[[123 126 106 110 109]
 [109 111 100 144 111]]
=>
[109 144]

[[144 151]
 [128 133]
 [113 102]
 [142 157]
 [120 136]]
=>
[151 128]

[[133 133 116 129]
 [129 127 131 123]
 [108 119 104 105]
 [134 132 121 125]]
=>
[129 131 119 134]

[[155 132 125 116 137]
 [147 147 101 118 116]
 [158 147 101 155 133]
 [143 128 132 100 132]]
=>
[137 118 101 128]

[[133 101]
 [132 102]
 [143 120]
 [123 114]
 [120 141]]
=>
[101 132]

[[138 121 125]
 [105 136 137]]
=>
[125 136]

[[116 113 136]
 [137 111 150]
 [132 110 157]
 [139 112 148]]
=>
[136 111 132]

[[117 111 135]
 [119 103 130]]
=>
[135 103]
---
[[149 133 127 123]
 [141 110 147 135]
 [140 114 150 137]
 [133 136 154 146]]
=>
[[141 110 147]
 [140 114 150]]

[[126 156 141]
 [131 154 114]
 [123 142 120]
 [135 128 146]
 [142 141 141]]
=>
[[131 154 114]
 [123 142 120]]

[[141 127 102]
 [143 132 130]
 [123 151 156]]
=>
[[143 132 130]
 [123 151 156]]

[[ 98 126 124]
 [101 131 116]
 [ 99 129 120]
 [108 138 105]]
=>
[[101 131 116]
 [ 99 129 120]]

[[130 130 126]
 [129 128 132]
 [128 126 105]]
=>
[[129 128 132]
 [128 126 105]]

[[138 121 121 128 130]
 [122 120 149 133 139]
 [126 141 118 122 123]
 [134 139 134 128 135]
 [131 107 145 131 125]]
=>
[[122 120 149]
 [126 141 118]]

[[129 107 121]
 [129 113 121]
 [128 108 126]
 [129 108 121]]
=>
[[129 113 121]
 [128 108 126]]

[[135 143 134 111]
 [111 138 136 105]
 [115 139 140 101]
 [111 138 136 106]]
=>
[[111 138 136]
 [115 139 140]]

[[142 128 114 151 121]
 [123 149 121 121 140]
 [129 119 133 134 125]
 [128 137 120 125 130]
 [131 152 117 125 125]]
=>
[[123 149 121]
 [129 119 133]]
---
[[128 120 146]
 [118 144 143]
 [134 116 122]
 [119 133 135]
 [130 125 135]
 [120 122 126]
 [122 134 149]]
=>
[[120 146 128]
 [144 143 118]
 [116 122 134]
 [133 135 119]
 [125 135 130]
 [122 126 120]
 [134 149 122]]

[[121 132 146 139 131 141 124 112 124 140 114 117 121 127 138]
 [110 133 130 134 134 127 116 122 138 133 122 130 111 131 132]
 [135 126 128 135 112 131 134 138 125 137 126 136 132 119 131]
 [138 128 128 120 146 127 136 128  98 122 121 116 138 142 116]
 [116 130 130 131 125 129 119 125 146 129 130 133 118 125 134]
 [158 126 130 143 121 129 154 102 115 146 125  99 153 114 129]]
=>
[[127 138 121 132 146 139 131 141 124 112 124 140 114 117 121]
 [131 132 110 133 130 134 134 127 116 122 138 133 122 130 111]
 [119 131 135 126 128 135 112 131 134 138 125 137 126 136 132]
 [142 116 138 128 128 120 146 127 136 128  98 122 121 116 138]
 [125 134 116 130 130 131 125 129 119 125 146 129 130 133 118]
 [114 129 158 126 130 143 121 129 154 102 115 146 125  99 153]]

[[121 131 144 122]
 [117 145 121 114]
 [123 134 136 108]
 [129 124 133 125]
 [141 117 129 134]
 [139 119 145 121]
 [122 136 113 132]
 [133 128 140 111]
 [115 134 112 139]
 [139 109 124 135]
 [124 134 130 125]
 [128 112 103 141]]
=>
[[144 122 121 131]
 [121 114 117 145]
 [136 108 123 134]
 [133 125 129 124]
 [129 134 141 117]
 [145 121 139 119]
 [113 132 122 136]
 [140 111 133 128]
 [112 139 115 134]
 [124 135 139 109]
 [130 125 124 134]
 [103 141 128 112]]

[[122 105 127 135 139 122 149 115 131 147 132 115 128 112]
 [121 153 144 107 129 128 116 145 110 119 131 127 144 144]]
=>
[[128 112 122 105 127 135 139 122 149 115 131 147 132 115]
 [144 144 121 153 144 107 129 128 116 145 110 119 131 127]]

[[157 120 133 111 107 147]
 [115 144 141 133 140 148]]
=>
[[107 147 157 120 133 111]
 [140 148 115 144 141 133]]

[[116 149 128 138 111 121 138 127 130 142 119 129 140 124 109]
 [115 139 128 147 124 139 114 124 147 137 134 140 119 124 120]
 [127 123 136 124 120 140 119 127 143 123 139 138 119 133 118]]
=>
[[124 109 116 149 128 138 111 121 138 127 130 142 119 129 140]
 [124 120 115 139 128 147 124 139 114 124 147 137 134 140 119]
 [133 118 127 123 136 124 120 140 119 127 143 123 139 138 119]]
